Look-ups in named tables: a row name and a column name give one cell, copied from the table.

mez =
|  | dad | zez | defik | zodisa | mesuvus | sep | vaf | begoso | lub |
|---|---|---|---|---|---|---|---|---|---|
| gameto | 37 | 562 | 567 | 519 | 280 | 554 | 203 | 479 | 473 |
| ralasez | 494 | 739 | 516 | 713 | 126 | 287 | 320 | 534 | 359 |
| busunu | 290 | 620 | 717 | 725 | 245 | 527 | 183 | 593 | 441 |
| kalel | 547 | 703 | 202 | 456 | 214 | 162 | 560 | 391 | 352 |
| dab | 59 | 619 | 430 | 466 | 212 | 439 | 267 | 429 | 432 |
| noze | 590 | 740 | 489 | 711 | 144 | 251 | 380 | 535 | 351 |
| sev | 52 | 547 | 618 | 534 | 312 | 586 | 193 | 505 | 485 |
| duva | 247 | 491 | 800 | 673 | 403 | 666 | 187 | 601 | 508 |
| pato | 774 | 659 | 659 | 802 | 290 | 357 | 397 | 609 | 390 |
| nuga | 571 | 695 | 665 | 788 | 197 | 375 | 292 | 597 | 386 |
| tuv | 732 | 677 | 650 | 795 | 261 | 351 | 375 | 606 | 390 |
| lak | 396 | 610 | 771 | 765 | 279 | 529 | 205 | 618 | 449 |
| bozurab | 392 | 715 | 223 | 456 | 164 | 197 | 473 | 387 | 361 |

gameto, vaf: 203
kalel, mesuvus: 214
duva, dad: 247
lak, mesuvus: 279
pato, lub: 390
dab, mesuvus: 212

danuvu =
	supo	ras	tad	las	sef	gab	motez	tob	pigef
tariz	2630	3662	3225	4390	3064	1883	4251	2449	5076
tuv	6744	3319	4417	5008	2353	4603	3504	5028	4681
pumitad	5395	3334	4997	4581	1953	4424	4252	5790	4636
nuvokib	6007	4970	4128	5816	3916	3455	3530	2961	3617
dilosi	3555	2052	3703	4132	5050	2733	3934	1375	5846
biv	2296	3950	2658	4272	4309	5425	2271	4658	3284
sukuno	4036	4097	4112	4026	4176	4136	4111	3972	4205
bemelo	3261	2561	3991	5577	4697	5472	5402	5692	3936
binam	4657	4011	3671	2909	5024	4372	3782	4423	1685
resepif	2914	4399	7584	3460	5070	4463	3239	3376	5439
zer	2506	3436	3093	4002	4909	5484	5131	5791	2692
fubip	6446	2820	3026	2030	4039	4592	3682	4123	4531
matode	2905	6553	3272	3441	4267	4461	5522	4721	5717
pafur	3039	6208	5801	3585	4861	4985	2797	3903	5126

What is the gab of biv in danuvu? 5425
What is the ras of biv in danuvu? 3950
What is the pigef of fubip in danuvu? 4531
What is the tad of matode in danuvu? 3272
What is the ras of pafur in danuvu? 6208
What is the supo of resepif in danuvu? 2914
What is the pigef of zer in danuvu? 2692
What is the tad of zer in danuvu? 3093
What is the las of pafur in danuvu? 3585
What is the tob of matode in danuvu? 4721
What is the tob of sukuno in danuvu? 3972
What is the pigef of binam in danuvu? 1685
What is the supo of nuvokib in danuvu? 6007

Table lan
        nos  fuliz  bodol  nakov  gef  gubaper  ven  sote  nutupem  nud
gunizo  7.7    3.2    6.2    4.1  7.2      2.6  4.4   4.4      6.3  4.6
notu    6.1    5.7    7.2    6.4  3.6      2.8  6.1   4.6      2.8  6.3
vam     5.2    2.3    4.9    2.3  7.5      2.9  5.5   5.7      7.7  5.6
dezo    3.9    6.6    3.6    5.0  3.8      5.3  3.1   6.5      4.1  5.1

What is the gubaper of gunizo in lan?
2.6
What is the nutupem of vam in lan?
7.7
What is the nakov of gunizo in lan?
4.1
What is the nos of gunizo in lan?
7.7
What is the nakov of notu in lan?
6.4
What is the gubaper of dezo in lan?
5.3
What is the ven of vam in lan?
5.5
What is the nos of dezo in lan?
3.9
What is the fuliz of dezo in lan?
6.6
What is the bodol of dezo in lan?
3.6
What is the ven of dezo in lan?
3.1
What is the nud of gunizo in lan?
4.6
What is the nakov of dezo in lan?
5.0
What is the bodol of gunizo in lan?
6.2
Row with the largest fuliz: dezo

bikufa:
|  | vovefu | foze | dozo | duseto | nuzo | sodila | gaku | nus |
|---|---|---|---|---|---|---|---|---|
| vir | 9.433 | 5.276 | 4.349 | 8.756 | 6.088 | 3.733 | 5.271 | 3.709 |
| dasir | 5.215 | 7.115 | 6.459 | 6.648 | 2.699 | 5.737 | 5.595 | 5.209 |
| vad | 6.325 | 4.289 | 5.855 | 7.170 | 5.643 | 5.871 | 2.927 | 5.041 |
| kuvu | 4.348 | 7.683 | 5.737 | 4.349 | 3.690 | 5.279 | 8.216 | 5.946 |
| lon | 5.012 | 6.179 | 6.727 | 6.786 | 3.184 | 6.243 | 4.153 | 6.299 |
| nif | 6.326 | 3.521 | 4.235 | 4.642 | 8.778 | 5.000 | 5.241 | 7.194 |
| rodado | 8.037 | 2.326 | 4.359 | 7.039 | 9.031 | 4.935 | 2.672 | 5.175 |
| tetof | 9.773 | 5.279 | 3.919 | 8.564 | 6.575 | 3.377 | 5.942 | 4.796 |
| boremem | 8.244 | 4.938 | 3.502 | 5.878 | 8.105 | 3.569 | 7.288 | 3.842 |

What is the duseto of boremem in bikufa?
5.878
What is the duseto of dasir in bikufa?
6.648
What is the duseto of vir in bikufa?
8.756
What is the gaku of kuvu in bikufa?
8.216
What is the gaku of boremem in bikufa?
7.288
What is the vovefu of dasir in bikufa?
5.215
What is the dozo of vad in bikufa?
5.855
What is the dozo of nif in bikufa?
4.235

